Below is a small trained network, with its code and all its weights. Each question gives an input and a class and asks what happens when units are switched off, that is, made to give their printed mean instead of their output.

import numpy as np


def w(rows, s, z=0):
    codes = np.array(rows[::2]) - 128.0
    scale = np.full(codes.shape[1], s)
    scale[-1] = z or s
    return codes * scale


def f(y):
    return np.maximum(y, 0)


def log_softmax(a):
    a = a - a.max(-1, keepdims=True)
    return a - np.log(np.exp(a).sum(-1, keepdims=True))


def net(x, mask):
    res = np.array(x, float).reshape(1, 5) / 4 @ E
    y = f(res @ A[0][:, :-1].T + A[0][:, -1])
    res = res + np.where(mask, y, B[0][:, -1]) @ B[0][:, :-1]
    return log_softmax(res[-1] @ U[:, :-1].T + U[:, -1])


A, B = {}, {}
E = w([
[147,139,88,156,136,198,117,122,19,201,127],'x0',
[156,126,90,80,128,163,189,225,111,143,96],'x1',
[150,149,108,70,87,145,144,8,139,160,165],'x2',
[101,180,61,162,91,114,167,98,117,71,107],'x3',
[67,93,194,140,72,149,184,127,100,147,167],'x4',
],0.013)
A[0] = w([
[114,181,145,186,110,109,83,111,137,146,203,44],'n1',
[128,170,82,19,157,185,235,190,124,104,133,85],'n2',
[92,149,72,181,130,150,143,107,92,60,97,4],'n3',
[142,183,69,78,170,146,92,160,166,146,56,145],'n4',
[121,167,91,171,77,123,156,108,82,29,104,59],'n5',
[162,138,145,204,77,56,97,86,103,135,167,2],'n6',
[173,40,168,133,167,167,63,136,130,133,140,91],'n7',
[86,146,136,177,180,126,57,111,135,130,136,71],'n8',
[153,147,121,174,143,69,36,85,156,110,115,71],'n9',
[52,95,174,152,99,161,203,135,120,138,146,42],'n10',
[129,126,168,254,211,67,132,224,81,89,145,14],'n11',
[154,144,107,198,152,183,98,102,6,165,134,59],'n12',
],0.0099,0.0032)
B[0] = w([
[147,71,152,182,107,41,230,157,23,180,89,175],'n1',
[169,77,174,214,93,49,106,159,114,177,210,216],'n2',
[198,97,162,105,145,184,62,128,198,185,21,184],'n3',
[19,206,135,185,159,130,165,125,65,138,114,203],'n4',
[221,103,155,150,127,250,20,47,190,139,132,196],'n5',
[171,97,138,186,44,115,130,146,95,173,173,177],'n6',
[135,51,174,111,166,252,101,99,170,120,52,192],'n7',
[171,134,52,187,57,164,205,178,107,143,119,179],'n8',
[93,161,157,170,186,92,162,178,99,135,138,202],'n9',
[51,254,160,135,182,169,183,127,85,102,11,215],'n10',
[252,168,139,65,173,68,166,52,134,130,216,250],'n11',
[49,181,207,178,22,65,47,96,148,39,197,237],'n12',
],0.0073,0.014)
U = w([
[200,58,85,224,107,116,194,214,70,191,145,5],'0',
[67,135,178,128,140,59,67,128,236,2,198,192],'1',
[189,58,142,130,182,253,59,111,172,180,66,104],'2',
[199,186,96,43,171,114,178,28,92,157,252,222],'3',
[71,198,96,186,201,156,182,149,81,125,40,153],'4',
[136,97,46,111,80,110,104,173,135,74,133,133],'5',
],0.0081,0.0026)

Each question gives the input, the list of numbers given to net, and the class t.
The units are the neurons (one row each of A and B). Each row of codes is followed by its name. A weight is (code - 128) times the scale printed after its matrix; where a second scale follows, it is the last column's (A, B and U).
mask holds one flag per neuron, in row order. A switched-off neuron (its flag False) gives its mean, the last column of its row in B, instead of its output. The means were averaged over made-up inputs and are rounded, as every weight is.
A unit's drop is (log p(t) with every unit on - log p(t) with that unit switched off) / (log p(t) with every unit on - log p(t) with every unit switched off).
The circuit of an input: a set's keep is (log p(t) with only the set's units on - log p(t) with every unit switched off) / (log p(t) with every unit on - log p(t) with every unit switched off). Starting from all 12 units, units are removed one at a time, each time the one whose removal leaves the highest keep (on an exact tie, the one counted first), for as long as the keep stays at least 0.8.
circuit, biggest first: the units of the circuit, biggest drop first
unit that matters most: the unit with the biggest drop
k most important neurons: the k neurons with the biggest drops, biggest first
drop of u: that unit's drop, to one decimal
input [0,5,-6,1,6], class 3: most important neuron -> n11
input [-4,-6,-3,-3,-4], class 0: circuit, biggest first -> n8, n12
input [-4,-4,-7,4,7], class 3: circuit, biggest first -> n11, n12
input [3,-8,4,6,0], class 0: circuit, biggest first -> n1, n6
input [-1,5,-2,4,-4], class 0: 4 most important neurons -> n2, n10, n12, n7
input [-1,6,-3,6,-2], class 0: 3 most important neurons -> n2, n7, n4
input [-4,-3,-4,-2,-8], class 4: 2 most important neurons -> n12, n4
input [3,-2,4,7,6], class 2: circuit, biggest first -> n5, n3
input [-8,8,8,4,-1], class 0: 2 most important neurons -> n2, n12
input [-5,6,-6,4,-2], class 0: 3 most important neurons -> n12, n2, n10
input [-4,2,6,5,-8], class 4: 2 most important neurons -> n4, n11
input [1,-4,-2,5,-1], class 2: 2 most important neurons -> n5, n3
input [0,-3,2,0,5], class 4: 3 most important neurons -> n11, n10, n2
input [3,-4,3,8,-7], class 2: 3 most important neurons -> n5, n3, n10
input [-1,1,6,-7,-5], class 2: 2 most important neurons -> n11, n7
input [3,-1,-8,5,-1], class 3: 2 most important neurons -> n11, n7
input [-2,-1,-4,-1,4], class 3: 2 most important neurons -> n11, n12
input [3,-1,-8,6,5], class 3: 2 most important neurons -> n11, n7
input [5,2,5,4,-8], class 4: circuit, biggest first -> n4
input [-3,-5,-3,7,-4], class 2: circuit, biggest first -> n5, n3
input [5,8,7,6,5], class 0: circuit, biggest first -> n2
input [-4,1,-4,4,5], class 4: 2 most important neurons -> n12, n10
input [3,3,1,4,-4], class 2: drop of n12 -> -0.1
input [6,-4,4,-1,-4], class 1: drop of n12 -> 1.0
input [8,2,3,5,7], class 1: drop of n12 -> 1.0
input [8,0,0,3,4], class 1: drop of n4 -> 0.0
input [-1,-3,3,7,1], class 2: unit that matters most -> n5
